Below is a small trained network, with its code and all its weights. Each question gives an input and a class and asks what happens when units are switched off, that is, made to give their printed mean instead of their output.

import numpy as np


def w(rows, s, z=0):
    codes = np.array(rows[::2]) - 128.0
    scale = np.full(codes.shape[1], s)
    scale[-1] = z or s
    return codes * scale


def f(y):
    return np.maximum(y, 0)


def log_softmax(a):
    a = a - a.max(-1, keepdims=True)
    return a - np.log(np.exp(a).sum(-1, keepdims=True))


def net(x, mask):
    res = np.array(x, float).reshape(1, 8) / 4 @ E
    y = f(res @ A[0][:, :-1].T + A[0][:, -1])
    res = res + np.where(mask, y, B[0][:, -1]) @ B[0][:, :-1]
    return log_softmax(res[-1] @ U[:, :-1].T + U[:, -1])


A, B = {}, {}
E = w([
[118,27,67,73],'x0',
[171,47,149,229],'x1',
[127,129,128,128],'x2',
[128,129,127,128],'x3',
[128,127,128,127],'x4',
[128,128,128,126],'x5',
[77,166,14,192],'x6',
[2,103,181,143],'x7',
],0.0038)
A[0] = w([
[146,85,136,183,102],'N0',
[116,100,91,123,131],'N1',
[97,162,61,173,106],'N2',
[136,128,126,131,248],'N3',
[143,100,135,161,103],'N4',
[149,85,144,174,111],'N5',
[183,148,101,108,122],'N6',
[114,145,135,91,130],'N7',
[112,142,97,150,101],'N8',
[130,206,160,145,110],'N9',
[174,141,106,115,104],'N10',
[136,127,125,133,254],'N11',
[99,185,112,37,102],'N12',
[188,131,99,121,113],'N13',
[198,156,94,122,127],'N14',
[127,141,100,165,136],'N15',
[140,129,172,102,163],'N16',
[87,119,146,132,96],'N17',
[94,125,148,134,171],'N18',
[189,143,99,116,112],'N19',
[114,126,78,146,130],'N20',
[113,145,94,145,120],'N21',
[154,112,194,85,96],'N22',
[108,169,118,58,104],'N23',
[142,69,108,83,130],'N24',
[141,111,170,104,97],'N25',
[106,164,118,67,102],'N26',
[88,121,154,127,112],'N27',
[143,94,135,175,100],'N28',
[105,140,71,166,94],'N29',
[141,113,164,107,95],'N30',
[135,180,164,164,93],'N31',
[151,79,143,196,102],'N32',
[175,138,109,120,101],'N33',
[143,100,145,175,115],'N34',
[106,142,74,163,92],'N35',
[1,107,178,136,84],'N36',
[160,208,167,183,117],'N37',
[159,98,213,79,92],'N38',
[133,117,131,141,107],'N39',
[123,50,64,74,101],'N40',
[109,86,88,82,120],'N41',
[100,143,93,146,130],'N42',
[168,136,111,119,99],'N43',
[146,105,126,175,114],'N44',
],0.0091,0.0039)
B[0] = w([
[116,190,92,155,161],'N0',
[113,136,178,118,159],'N1',
[216,126,122,83,178],'N2',
[56,106,109,50,246],'N3',
[120,168,105,144,146],'N4',
[112,185,91,146,162],'N5',
[119,70,103,163,160],'N6',
[114,165,102,132,160],'N7',
[169,129,130,108,145],'N8',
[105,148,219,138,168],'N9',
[127,85,111,164,146],'N10',
[44,105,107,36,252],'N11',
[108,222,62,170,193],'N12',
[117,68,107,162,156],'N13',
[112,52,106,167,170],'N14',
[156,128,129,89,160],'N15',
[152,119,111,72,186],'N16',
[130,89,117,158,143],'N17',
[99,85,107,116,183],'N18',
[122,68,108,169,157],'N19',
[169,126,128,89,165],'N20',
[167,125,123,105,153],'N21',
[216,132,114,94,173],'N22',
[115,200,80,159,174],'N23',
[106,148,207,124,178],'N24',
[180,126,120,103,152],'N25',
[116,190,85,158,167],'N26',
[124,85,113,153,153],'N27',
[121,181,100,152,153],'N28',
[201,127,122,95,161],'N29',
[173,127,121,104,147],'N30',
[123,146,208,141,154],'N31',
[112,204,87,159,170],'N32',
[128,87,114,164,144],'N33',
[114,180,103,141,158],'N34',
[198,126,124,98,157],'N35',
[136,4,100,218,198],'N36',
[101,143,242,133,180],'N37',
[239,127,111,82,187],'N38',
[126,144,119,134,131],'N39',
[123,160,253,155,186],'N40',
[110,152,206,137,172],'N41',
[168,123,123,95,162],'N42',
[129,91,115,158,140],'N43',
[116,178,108,139,154],'N44',
],0.033,0.0039)
U = w([
[242,130,104,71,97],'0',
[86,236,47,198,93],'1',
[111,15,92,224,98],'2',
[76,119,124,81,253],'3',
[105,157,253,151,78],'4',
],0.0065,0.0031)

Each question gives the input, the list of numbers given to net, and the class t.
The units are the neurons (one row each of A and B). Each row of codes is followed by its name. A weight is (code - 128) times the scale printed after its matrix; where a second scale follows, it is the last column's (A, B and U).
mask holds one flag per neuron, in row order. A switched-off neuron (its flag False) gives its mean, the last column of its row in B, instead of its output. The means were averaged over made-up inputs and are rounded, as every weight is.
A unit's drop is (log p(t) with every unit on - log p(t) with that unit switched off) / (log p(t) with every unit on - log p(t) with every unit switched off).
The circuit of an input: a set's keep is (log p(t) with only the set's units on - log p(t) with every unit switched off) / (log p(t) with every unit on - log p(t) with every unit switched off). Starting from the 12 units with the biggest drops (on a tie, the unit counted first), units are removed one at a time, each time the one whose removal leaves the highest keep (on an exact tie, the one counted first), for as long as the keep stays at least 0.8.
units of the circuit, in order: the units of the circuit, biggest drop first
most important unit: the unit with the biggest drop
k most important neurons: the k neurons with the biggest drops, biggest first
drop when u is switched off: that unit's drop, to one decimal
input [-6,-1,-3,3,-8,-5,4,-8], class 2: units of the circuit, in order -> N14, N19
input [6,7,-3,3,7,1,3,6], class 1: most important unit -> N32
input [8,-3,1,6,0,-7,5,7], class 4: 3 most important neurons -> N40, N41, N1
input [7,-8,5,7,1,6,8,-2], class 0: 4 most important neurons -> N2, N29, N35, N20
input [-3,-6,0,4,6,7,-4,-5], class 1: 2 most important neurons -> N12, N23
input [8,7,-7,1,-2,-5,8,6], class 0: units of the circuit, in order -> N2, N29
input [7,0,-3,-5,1,3,-6,-2], class 4: 2 most important neurons -> N40, N24
input [2,8,-1,3,-7,7,5,2], class 1: units of the circuit, in order -> N32, N0
input [-8,-3,5,6,0,-1,-5,2], class 4: 2 most important neurons -> N37, N9
input [0,7,3,-1,3,-3,5,8], class 2: 2 most important neurons -> N36, N12
input [-4,6,-3,-1,-2,7,-5,-1], class 1: units of the circuit, in order -> N32, N5
input [-2,-6,-2,-8,7,-7,-8,1], class 0: 2 most important neurons -> N38, N22
input [-2,-8,5,-4,6,-1,5,3], class 1: 3 most important neurons -> N12, N23, N26
input [-8,1,-1,4,-5,8,-3,-2], class 4: most important unit -> N37
input [-5,8,-6,-3,-7,2,8,4], class 0: 3 most important neurons -> N2, N29, N35
input [-3,-8,2,0,4,7,-3,-7], class 1: 2 most important neurons -> N12, N23
input [8,-6,-2,-5,-4,-8,-6,2], class 4: 3 most important neurons -> N40, N24, N41
input [3,-8,-6,4,-8,8,5,-2], class 1: 3 most important neurons -> N12, N23, N26
input [-6,6,1,7,-5,2,8,-2], class 0: drop when N2 is switched off -> 0.3
input [-4,-8,-5,1,-2,5,2,-1], class 1: units of the circuit, in order -> N12
input [-1,0,2,-3,-5,-2,4,7], class 2: drop when N36 is switched off -> 0.6
input [-6,6,2,7,-8,-8,7,0], class 0: drop when N42 is switched off -> 0.1
input [-5,6,3,2,6,6,6,-7], class 2: drop when N6 is switched off -> 0.4
